Below are the code and all the weights of a small trained network. Each question names an input and a class and asks about switching units off, where a switched-off unit gives its printed mean instead of its output.

import numpy as np


def w(rows, s, z=0):
    codes = np.array(rows[::2]) - 128.0
    scale = np.full(codes.shape[1], s)
    scale[-1] = z or s
    return codes * scale


def norm(h):
    return h / np.sqrt((h * h).mean(-1, keepdims=True) + 1e-5)


def f(y):
    return y / 2 * (1 + np.tanh(0.7978845608 * (y + 0.044715 * y**3)))


def log_softmax(a):
    a = a - a.max(-1, keepdims=True)
    return a - np.log(np.exp(a).sum(-1, keepdims=True))


def net(x, mask):
    res = np.array(x, float).reshape(1, 7) / 4 @ E
    u = 0
    for l in range(3):
        y = f(norm(res) @ A[l][:, :-1].T + A[l][:, -1])
        res = res + np.where(mask[u : u + 5], y, B[l][:, -1]) @ B[l][:, :-1]
        u += 5
    return log_softmax(norm(res)[-1] @ U[:, :-1].T + U[:, -1])


A, B = {}, {}
E = w([
[125,129,132,128,129,127,131,123],'x0',
[94,100,126,80,148,176,155,172],'x1',
[136,166,72,54,132,90,147,109],'x2',
[104,165,95,186,251,150,177,105],'x3',
[133,216,162,104,170,138,59,197],'x4',
[128,128,161,121,127,117,149,123],'x5',
[48,110,146,102,147,111,78,71],'x6',
],0.0011)
A[0] = w([
[144,94,151,102,83,84,106,153,253],'L0N1',
[166,189,173,106,147,153,80,153,136],'L0N2',
[254,140,106,145,117,172,175,187,117],'L0N3',
[109,107,114,151,131,125,158,100,178],'L0N4',
[120,132,91,145,104,139,126,102,138],'L0N5',
],0.0042,0.0014)
B[0] = w([
[96,193,107,165,172,201,174,111,251],'L0N1',
[6,59,56,147,104,28,136,203,202],'L0N2',
[34,107,163,81,163,118,47,35,227],'L0N3',
[68,141,147,86,136,118,69,214,175],'L0N4',
[178,132,112,147,167,150,89,181,145],'L0N5',
],0.0026,0.0016)
A[1] = w([
[173,103,173,57,1,111,60,178,71],'L1N1',
[158,11,89,133,133,155,168,26,99],'L1N2',
[78,93,11,127,122,110,69,167,193],'L1N3',
[156,19,89,173,83,120,254,75,4],'L1N4',
[20,78,152,90,150,104,223,115,219],'L1N5',
],0.0024,0.0012)
B[1] = w([
[8,99,33,218,200,128,254,32,117],'L1N1',
[69,198,138,118,150,89,57,236,159],'L1N2',
[178,128,149,137,74,176,119,119,232],'L1N3',
[32,168,99,132,129,49,88,198,107],'L1N4',
[180,210,154,134,116,177,82,165,249],'L1N5',
],0.0026,0.0014)
A[2] = w([
[152,154,131,148,254,111,107,145,190],'L2N1',
[88,89,173,154,113,158,90,126,249],'L2N2',
[146,104,109,181,130,52,148,114,70],'L2N3',
[150,166,58,16,141,81,165,111,134],'L2N4',
[164,140,114,202,118,29,104,50,112],'L2N5',
],0.003,0.0018)
B[2] = w([
[84,87,96,117,3,121,174,89,210],'L2N1',
[212,120,111,99,194,65,170,119,251],'L2N2',
[44,102,163,93,196,190,128,202,96],'L2N3',
[157,39,211,242,185,122,125,157,156],'L2N4',
[135,141,151,36,147,229,158,206,163],'L2N5',
],0.0028,0.0021)
U = w([
[21,135,77,146,112,23,73,231,114],'0',
[50,133,56,187,89,172,253,36,87],'1',
[131,137,154,72,164,107,70,50,178],'2',
[189,158,134,136,100,127,125,138,235],'3',
[186,154,134,134,109,133,121,139,196],'4',
[190,38,195,212,222,107,138,144,14],'5',
[143,162,144,51,166,234,147,204,1],'6',
],0.0069,0.0033)

Each question gives the input, the list of numbers given to net, and the class t.
The units are the neurons (one row each of A and B). Each row of codes is followed by its name. A weight is (code - 128) times the scale printed after its matrix; where a second scale follows, it is the last column's (A, B and U).
mask holds one flag per neuron, layer by layer. A switched-off neuron (its flag False) gives its mean, the last column of its row in B, instead of its output. The means were averaged over made-up inputs and are rounded, as every weight is.
A unit's drop is (log p(t) with every unit on - log p(t) with that unit switched off) / (log p(t) with every unit on - log p(t) with every unit switched off).
The circuit of an input: a set's keep is (log p(t) with only the set's units on - log p(t) with every unit switched off) / (log p(t) with every unit on - log p(t) with every unit switched off). Starting from the 12 units with the biggest drops (on a tie, the unit counted first), units are removed one at a time, each time the one whose removal leaves the highest keep (on an exact tie, the one counted first), for as long as the keep stays at least 0.8.
units of the circuit, in order: the units of the circuit, biggest drop first
top k neurons: the k neurons with the biggest drops, biggest first
k most important neurons of layer l: the k neurons of layer l with the biggest drops, biggest first
input [2,-6,2,-7,8,1,2], class 0: 2 most important neurons of layer 1 -> [L1N1, L1N5]
input [-8,-8,5,-8,-5,8,7], class 1: top 2 neurons -> [L1N1, L0N3]
input [7,-8,2,5,4,-7,7], class 6: 2 most important neurons of layer 1 -> [L1N2, L1N5]
input [0,3,1,-7,3,1,2], class 1: units of the circuit, in order -> [L1N1]
input [-2,2,4,-7,-1,5,-2], class 1: top 3 neurons -> [L1N1, L2N2, L2N5]
input [3,1,8,7,6,0,-3], class 5: 2 most important neurons of layer 1 -> [L1N2, L1N1]
input [2,-1,8,7,4,0,-4], class 5: units of the circuit, in order -> [L2N4, L0N1]
input [7,-8,7,8,-8,1,-4], class 0: top 3 neurons -> [L1N4, L1N2, L0N1]
input [-8,3,1,2,-3,2,5], class 3: units of the circuit, in order -> [L0N3, L1N5, L2N5]
input [3,-4,-7,-4,-6,-4,5], class 5: units of the circuit, in order -> [L2N2, L2N1]
input [-4,6,-2,-2,-6,-4,2], class 0: top 2 neurons -> [L1N4, L1N2]
input [2,6,8,-6,-4,5,7], class 5: units of the circuit, in order -> [L2N4, L0N3, L2N1]
input [-1,7,-1,1,-8,0,-7], class 0: top 3 neurons -> [L1N2, L1N4, L2N5]
input [5,4,-4,5,-2,1,-7], class 2: most important neuron of layer 1 -> [L1N1]
input [-5,-5,-8,-8,6,-1,3], class 1: top 2 neurons -> [L1N1, L1N2]
input [0,-1,7,5,6,-6,-5], class 5: units of the circuit, in order -> [L2N4, L0N1, L1N5]
input [-7,3,6,-8,8,-2,6], class 0: top 2 neurons -> [L0N2, L1N1]
input [8,1,5,0,-1,-6,5], class 3: top 3 neurons -> [L0N3, L1N3, L1N1]
input [-3,8,1,6,-5,-2,-6], class 6: units of the circuit, in order -> [L1N1, L1N5, L0N3]
input [6,-8,8,0,-8,8,-7], class 0: units of the circuit, in order -> [L1N4]
input [8,8,-7,8,3,-6,-2], class 1: top 3 neurons -> [L2N1, L2N5, L2N4]
